Here is a tiny trained network, its code and every weight. The questions are about switching its units off for an input and a class, where a switched-off unit gives its printed mean instead of its output.

import numpy as np


def w(rows, s, z=0):
    codes = np.array(rows[::2]) - 128.0
    scale = np.full(codes.shape[1], s)
    scale[-1] = z or s
    return codes * scale


def f(y):
    return y / 2 * (1 + np.tanh(0.7978845608 * (y + 0.044715 * y**3)))


def log_softmax(a):
    a = a - a.max(-1, keepdims=True)
    return a - np.log(np.exp(a).sum(-1, keepdims=True))


def net(x, mask):
    res = np.array(x, float).reshape(1, 8) / 4 @ E
    y = f(res @ A[0][:, :-1].T + A[0][:, -1])
    res = res + np.where(mask, y, B[0][:, -1]) @ B[0][:, :-1]
    return log_softmax(res[-1] @ U[:, :-1].T + U[:, -1])


A, B = {}, {}
E = w([
[207,139,234,147,120,116,63,92,96,93,114,253],'x0',
[174,164,55,86,133,105,165,132,151,78,160,129],'x1',
[137,214,172,145,113,145,126,162,129,138,13,194],'x2',
[137,120,104,134,101,58,135,138,72,163,154,146],'x3',
[199,143,115,100,124,43,166,35,146,17,39,111],'x4',
[123,107,39,58,51,79,209,59,130,151,149,182],'x5',
[228,100,103,134,196,152,175,189,160,174,80,103],'x6',
[152,154,176,109,16,65,141,155,77,85,81,140],'x7',
],0.0049)
A[0] = w([
[16,108,89,121,85,107,128,61,115,151,186,94,205],'n1',
[145,125,248,138,120,176,104,106,141,112,62,171,217],'n2',
[138,104,31,103,184,132,168,46,182,80,128,52,182],'n3',
[188,127,83,108,95,69,174,78,129,137,55,180,177],'n4',
[116,125,87,121,87,106,174,169,129,162,57,51,253],'n5',
[89,125,120,96,8,124,152,131,120,117,149,146,135],'n6',
[99,105,72,116,149,207,156,164,157,248,168,124,211],'n7',
],0.019,0.0043)
B[0] = w([
[91,126,194,149,83,54,109,154,93,151,92,237,221],'n1',
[101,131,211,164,160,181,116,87,126,118,50,138,229],'n2',
[110,169,9,98,137,236,143,177,175,108,139,131,240],'n3',
[153,117,104,127,137,63,123,5,116,189,186,165,223],'n4',
[94,115,163,152,134,118,121,136,113,82,42,38,207],'n5',
[125,130,61,78,67,142,164,69,157,62,148,115,188],'n6',
[139,108,186,199,235,189,74,161,115,178,139,141,253],'n7',
],0.016,0.017)
U = w([
[123,163,31,8,45,116,193,128,165,101,216,166,148],'0',
[115,84,211,148,90,63,116,68,77,128,96,161,151],'1',
[145,100,72,85,103,52,167,87,118,121,148,60,39],'2',
[102,108,173,92,46,18,166,228,90,75,92,69,9],'3',
[73,156,169,184,170,192,83,215,124,148,71,156,216],'4',
[235,22,159,160,173,145,90,209,98,181,254,74,99],'5',
[192,110,109,97,131,77,129,103,117,209,234,174,3],'6',
[137,176,89,96,155,200,166,154,176,73,97,20,194],'7',
],0.0051,0.0028)

Each question gives the input, the list of numbers given to net, and the class t.
The units are the neurons (one row each of A and B). Each row of codes is followed by its name. A weight is (code - 128) times the scale printed after its matrix; where a second scale follows, it is the last column's (A, B and U).
mask holds one flag per neuron, in row order. A switched-off neuron (its flag False) gives its mean, the last column of its row in B, instead of its output. The means were averaged over made-up inputs and are rounded, as every weight is.
A unit's drop is (log p(t) with every unit on - log p(t) with that unit switched off) / (log p(t) with every unit on - log p(t) with every unit switched off).
The circuit of an input: a set's keep is (log p(t) with only the set's units on - log p(t) with every unit switched off) / (log p(t) with every unit on - log p(t) with every unit switched off). Starting from all 7 units, units are removed one at a time, each time the one whose removal leaves the highest keep (on an exact tie, the one counted first), for as long as the keep stays at least 0.8.
units of the circuit, in order: the units of the circuit, biggest drop first
most important unit: the unit with the biggest drop
k most important neurons: the k neurons with the biggest drops, biggest first
input [-6,7,-1,2,1,1,2,8], class 2: most important unit	n5
input [-8,1,-8,5,8,6,1,-5], class 0: units of the circuit, in order	(n3 n1)
input [1,-3,-1,-1,-4,-2,-5,1], class 1: 3 most important neurons	(n3 n7 n1)
input [1,5,-1,0,0,8,5,-1], class 0: 3 most important neurons	(n3 n4 n2)
input [-5,6,7,5,2,-4,-5,0], class 3: units of the circuit, in order	(n3 n7 n2)
input [3,7,-5,6,-6,-3,1,6], class 0: units of the circuit, in order	(n7 n2)
input [6,5,-2,2,-4,-7,1,-8], class 5: units of the circuit, in order	(n1 n3)
input [0,5,0,3,-6,-4,8,-7], class 5: units of the circuit, in order	(n2 n1)
input [7,0,-4,0,8,-3,5,-3], class 7: 3 most important neurons	(n1 n7 n3)
input [7,1,-6,0,1,3,-1,1], class 6: units of the circuit, in order	(n5 n2)
input [-4,8,-4,-4,6,-1,6,2], class 7: 2 most important neurons	(n5 n3)
input [-8,-1,2,-5,2,3,-1,4], class 7: units of the circuit, in order	(n3 n6)
input [4,0,5,1,4,6,-5,-4], class 6: 2 most important neurons	(n4 n5)
input [5,4,8,-6,6,6,5,-3], class 6: units of the circuit, in order	(n4)
input [-1,8,4,-1,5,7,7,4], class 0: 2 most important neurons	(n4 n3)
input [5,3,-8,0,0,8,4,5], class 0: 2 most important neurons	(n7 n6)
input [-4,-2,-7,6,-4,-7,6,6], class 5: 3 most important neurons	(n2 n1 n3)
input [1,-3,-4,6,-6,-6,7,5], class 5: units of the circuit, in order	(n1 n2)
input [6,-6,1,-2,-7,2,-3,5], class 1: 3 most important neurons	(n3 n7 n6)
input [-6,8,7,7,1,-2,5,2], class 7: units of the circuit, in order	(n1)
input [-1,6,1,-6,3,-2,1,-4], class 7: 2 most important neurons	(n4 n1)
input [1,-3,6,-1,5,-4,5,3], class 1: 2 most important neurons	(n3 n7)
